Below is a small trained network, with its code and all its weights. Each question gives an input and a target symbol and asks what happens when units are switched off, that is, made to give their printed mean instead of their output.

import numpy as np


def w(rows, s, z=0):
    codes = np.array(rows[::2]) - 128.0
    scale = np.full(codes.shape[1], s)
    scale[-1] = z or s
    return codes * scale


def f(y):
    return np.maximum(y, 0)


def softmax(a):
    e = np.exp(a - a.max(-1, keepdims=True))
    return e / e.sum(-1, keepdims=True)


def log_softmax(a):
    a = a - a.max(-1, keepdims=True)
    return a - np.log(np.exp(a).sum(-1, keepdims=True))


def net(x, mask):
    ids = ['ΘΦΩαβγεζλπτψ'.index(c) for c in x.split()]
    T = len(ids)
    res = E[ids] + P[:T]
    u = 0
    for l in range(2):
        r = res
        for j in range(2):
            rows = slice(4 * j, 4 * j + 4)
            q, k, v = (r @ M[l][rows].T for M in (Q, K, V))
            z = softmax(np.where(np.tri(T) > 0, q @ k.T / 4**0.5, -1e9)) @ v
            o = O[l][rows]
            res = res + np.where(mask[u + j], z, o[:, -1]) @ o[:, :-1]
        u += 2
        y = f(res @ A[l][:, :-1].T + A[l][:, -1])
        res = res + np.where(mask[u : u + 16], y, B[l][:, -1]) @ B[l][:, :-1]
        u += 16
    return log_softmax(res[-1] @ U[:, :-1].T + U[:, -1])


Q, K, V, O, A, B = {}, {}, {}, {}, {}, {}
E = w([
[160,130,66,61,101,125],'Θ',
[164,212,158,121,102,55],'Φ',
[102,139,132,114,115,109],'Ω',
[222,246,153,41,161,55],'α',
[197,175,189,34,115,96],'β',
[211,156,196,97,233,117],'γ',
[97,1,84,110,57,147],'ε',
[83,104,55,96,162,95],'ζ',
[153,129,29,166,41,94],'λ',
[154,166,154,73,176,221],'π',
[190,108,69,182,167,133],'τ',
[135,140,177,186,175,137],'ψ',
],0.013)
P = w([
[109,74,128,196,185,13],'0',
[122,117,131,41,124,151],'1',
[161,195,111,193,69,234],'2',
[87,102,143,81,124,107],'3',
[173,196,83,185,74,218],'4',
[102,98,149,93,129,84],'5',
[110,255,125,189,80,227],'6',
[108,79,160,96,118,87],'7',
[191,176,51,186,76,202],'8',
[112,74,145,101,136,93],'9',
[199,183,43,181,76,201],'10',
],0.0079)
Q[0] = w([
[106,164,133,167,136,180],'0.h0',
[134,92,103,67,93,97],'0.h0',
[190,159,69,56,158,110],'0.h0',
[60,161,57,44,139,230],'0.h0',
[175,151,37,103,182,53],'0.h1',
[139,140,216,149,2,51],'0.h1',
[210,207,145,98,198,175],'0.h1',
[55,76,170,19,161,13],'0.h1',
],0.005)
K[0] = w([
[9,33,94,79,190,64],'0.h0',
[171,171,154,22,118,186],'0.h0',
[130,154,115,69,159,101],'0.h0',
[58,151,57,121,80,125],'0.h0',
[185,127,94,185,151,204],'0.h1',
[104,46,2,152,113,87],'0.h1',
[181,189,139,134,245,119],'0.h1',
[76,68,162,101,86,156],'0.h1',
],0.0054)
V[0] = w([
[21,125,121,190,129,67],'0.h0',
[105,189,76,87,58,217],'0.h0',
[160,162,33,62,99,91],'0.h0',
[203,218,121,52,105,189],'0.h0',
[66,1,34,224,74,69],'0.h1',
[141,213,208,236,132,178],'0.h1',
[154,162,180,148,198,49],'0.h1',
[215,179,52,194,69,246],'0.h1',
],0.0051)
O[0] = w([
[126,91,160,207,30,51,64],'0.h0',
[96,154,129,135,93,191,127],'0.h0',
[65,182,64,87,61,114,179],'0.h0',
[94,195,126,44,69,182,207],'0.h0',
[145,67,84,141,123,109,1],'0.h1',
[131,139,216,209,138,162,134],'0.h1',
[131,173,108,183,169,41,173],'0.h1',
[114,112,100,169,163,253,151],'0.h1',
],0.0065,0.0034)
A[0] = w([
[204,136,198,176,120,111,97],'0.n0',
[74,137,117,223,103,154,238],'0.n1',
[39,113,97,136,47,166,252],'0.n2',
[47,73,110,86,118,124,171],'0.n3',
[111,208,114,14,127,158,177],'0.n4',
[135,133,172,129,162,65,134],'0.n5',
[140,111,183,125,168,98,177],'0.n6',
[134,204,215,164,147,198,77],'0.n7',
[38,160,118,100,150,139,197],'0.n8',
[137,209,169,126,115,122,97],'0.n9',
[169,19,110,229,187,49,142],'0.n10',
[202,175,156,122,190,117,127],'0.n11',
[26,174,209,3,112,103,214],'0.n12',
[59,99,138,86,157,76,73],'0.n13',
[103,161,94,216,124,210,155],'0.n14',
[122,131,96,125,104,15,53],'0.n15',
],0.0065,0.0022)
B[0] = w([
[101,219,153,120,79,146,153],'0.n0',
[231,208,171,95,101,172,163],'0.n1',
[186,239,105,80,160,168,179],'0.n2',
[103,144,62,90,161,140,157],'0.n3',
[174,67,113,144,82,169,254],'0.n4',
[140,153,173,120,93,90,156],'0.n5',
[117,190,206,96,138,165,153],'0.n6',
[127,124,36,154,55,111,204],'0.n7',
[184,101,174,164,169,95,175],'0.n8',
[182,134,53,75,94,101,187],'0.n9',
[167,92,183,158,71,21,159],'0.n10',
[142,162,116,42,156,130,192],'0.n11',
[183,23,136,121,211,153,227],'0.n12',
[58,142,113,83,184,37,147],'0.n13',
[141,179,132,2,160,37,187],'0.n14',
[110,167,109,85,36,24,155],'0.n15',
],0.0053,0.0082)
Q[1] = w([
[100,139,176,32,139,143],'1.h0',
[130,91,103,104,123,58],'1.h0',
[77,27,209,94,101,83],'1.h0',
[179,165,53,138,117,162],'1.h0',
[72,73,148,71,182,85],'1.h1',
[172,204,70,176,46,96],'1.h1',
[163,2,129,103,201,92],'1.h1',
[173,219,75,103,122,203],'1.h1',
],0.0056)
K[1] = w([
[169,95,155,57,176,176],'1.h0',
[161,158,97,71,92,151],'1.h0',
[158,94,107,136,130,187],'1.h0',
[97,92,171,139,118,1],'1.h0',
[74,100,82,163,152,177],'1.h1',
[184,94,141,142,88,46],'1.h1',
[55,104,32,157,167,240],'1.h1',
[155,101,196,197,110,107],'1.h1',
],0.0066)
V[1] = w([
[193,119,70,109,228,230],'1.h0',
[182,211,175,162,191,164],'1.h0',
[121,240,43,137,80,115],'1.h0',
[211,136,210,113,168,58],'1.h0',
[83,244,254,51,166,127],'1.h1',
[81,92,129,52,156,158],'1.h1',
[160,159,230,134,97,194],'1.h1',
[83,179,72,31,152,112],'1.h1',
],0.007)
O[1] = w([
[159,242,151,123,162,131,36],'1.h0',
[188,196,126,193,106,129,112],'1.h0',
[69,148,33,142,97,83,144],'1.h0',
[181,79,128,160,164,171,249],'1.h0',
[104,161,79,216,138,254,161],'1.h1',
[77,132,138,70,191,202,102],'1.h1',
[147,183,153,126,81,224,96],'1.h1',
[71,123,55,155,213,119,159],'1.h1',
],0.0063,0.019)
A[1] = w([
[113,2,131,170,137,111,134],'1.n0',
[185,121,101,88,83,182,178],'1.n1',
[131,87,126,75,120,88,84],'1.n2',
[158,105,185,205,49,97,67],'1.n3',
[114,88,89,101,100,95,163],'1.n4',
[86,179,165,147,214,74,242],'1.n5',
[121,162,80,124,35,155,178],'1.n6',
[123,88,79,196,132,140,160],'1.n7',
[132,51,181,23,122,109,36],'1.n8',
[106,102,192,162,206,137,252],'1.n9',
[93,109,60,126,106,109,139],'1.n10',
[166,126,154,56,186,165,157],'1.n11',
[111,111,104,110,144,86,52],'1.n12',
[97,99,169,80,172,49,221],'1.n13',
[146,163,115,81,69,75,184],'1.n14',
[146,170,105,91,94,159,146],'1.n15',
],0.0074,0.0026)
B[1] = w([
[57,142,164,145,83,148,249],'1.n0',
[144,101,193,88,150,121,212],'1.n1',
[137,154,151,154,121,92,194],'1.n2',
[130,43,131,42,108,165,171],'1.n3',
[123,166,142,121,85,104,203],'1.n4',
[133,145,104,254,121,197,152],'1.n5',
[110,255,114,113,143,231,169],'1.n6',
[68,93,119,144,126,100,204],'1.n7',
[128,178,188,185,182,99,212],'1.n8',
[79,158,102,207,88,207,152],'1.n9',
[12,154,96,112,113,95,190],'1.n10',
[120,152,140,71,89,143,190],'1.n11',
[122,172,163,138,170,103,170],'1.n12',
[172,204,118,176,144,165,200],'1.n13',
[209,213,63,140,71,117,159],'1.n14',
[93,145,206,95,181,142,165],'1.n15',
],0.0056,0.015)
U = w([
[137,120,234,107,190,85,24],'Θ',
[123,74,200,114,134,158,187],'Φ',
[92,90,156,90,101,116,236],'Ω',
[103,129,71,50,141,77,28],'α',
[180,170,97,139,78,88,251],'β',
[139,215,164,160,119,151,65],'γ',
[216,88,144,99,134,75,149],'ε',
[93,142,89,131,38,136,32],'ζ',
[149,136,160,254,122,143,54],'λ',
[86,98,157,179,171,101,204],'π',
[111,137,66,167,204,102,30],'τ',
[122,124,103,155,160,130,248],'ψ',
],0.007,0.0021)

Each question gives the input, a string of symbols that net reads in full, and the target symbol t.
The units are the heads (4 rows each of Q, K, V and O) and the neurons (one row each of A and B). Each row of codes is followed by its name. A weight is (code - 128) times the scale printed after its matrix; where a second scale follows, it is the last column's (O, A, B and U).
mask holds one flag per unit, layer by layer, with each layer's heads first. A switched-off unit (its flag False) gives its mean, the last column of its rows in O or B, instead of its output. The means were averaged over made-up inputs and are rounded, as every weight is.
A unit's drop is (log p(t) with every unit on - log p(t) with that unit switched off) / (log p(t) with every unit on - log p(t) with every unit switched off).
The circuit of an input: a set's keep is (log p(t) with only the set's units on - log p(t) with every unit switched off) / (log p(t) with every unit on - log p(t) with every unit switched off). Starting from the 12 units with the biggest drops (on a tie, the unit counted first), units are removed one at a time, each time the one whose removal leaves the highest keep (on an exact tie, the one counted first), for as long as the keep stays at least 0.8.
units of the circuit, in order: the units of the circuit, biggest drop first
unit that matters most: the unit with the biggest drop
top k neurons: the k neurons with the biggest drops, biggest first
k most important neurons of layer l: the k neurons of layer l with the biggest drops, biggest first
which heads matter: for each layer, one digit per head in row order, 1 if its drop is at least 0.15 and else 0, layers parted by /
input α γ γ ζ Φ π π π λ, target τ: which heads matter	01 / 01
input ψ τ Φ Φ, target β: top 2 neurons	1.n14; 0.n15
input β β π π, target Φ: 2 most important neurons of layer 0	0.n12; 0.n4
input π γ Ω ε π τ π π τ, target γ: which heads matter	01 / 11
input ε Φ λ π ψ, target Θ: which heads matter	11 / 11
input π Θ ζ ψ Θ, target γ: units of the circuit, in order	1.h0; 1.h1; 1.n6
input Φ π Ω Φ Θ Φ γ β ε ζ ε, target ζ: unit that matters most	1.h0
input Ω γ Ω α π ζ ζ Θ π, target Ω: which heads matter	11 / 10
input τ ζ ε, target ε: units of the circuit, in order	1.h1; 0.n10; 0.h0
input π Φ ε γ α ε ε, target γ: units of the circuit, in order	1.h0; 0.n2; 1.n6
input π γ ζ Φ γ ζ ψ β π, target γ: units of the circuit, in order	1.h0; 1.h1
input ζ γ π τ Ω β Φ ψ Θ, target π: top 3 neurons	1.n8; 0.n10; 0.n15
input π ζ ζ Ω Φ π β γ ζ, target γ: units of the circuit, in order	1.h0; 1.h1
input Φ ζ ζ Θ α ε, target α: units of the circuit, in order	0.h1; 1.h0; 1.h1
input Θ ζ Φ π π γ, target γ: units of the circuit, in order	1.h0
input λ Θ Φ Φ ζ α ζ, target β: 2 most important neurons of layer 0	0.n10; 0.n14
input τ π Θ, target ε: which heads matter	10 / 01
input Φ α π ε, target α: 2 most important neurons of layer 0	0.n3; 0.n2
input τ β λ, target ε: which heads matter	10 / 11
input ζ Ω π ζ Φ Θ π Ω β τ, target π: which heads matter	11 / 10
input λ ψ λ, target β: top 2 neurons	1.n14; 0.n14
input τ π π π ψ π π Ω ζ, target ε: top 2 neurons	0.n10; 0.n14
input Θ Φ Φ ε π ψ λ, target α: top 2 neurons	0.n15; 0.n10
input ψ α Φ λ γ Φ π ε α, target Φ: top neuron	0.n10
input Φ β γ β ψ λ β Φ λ, target ζ: 2 most important neurons of layer 0	0.n15; 0.n12
input λ π Φ λ π γ ψ τ τ, target β: top 2 neurons	1.n14; 0.n14
input α τ Φ λ Φ π ψ ε α, target τ: top 2 neurons	0.n15; 0.n11
input π ζ π β ε, target γ: most important neuron of layer 1	1.n6
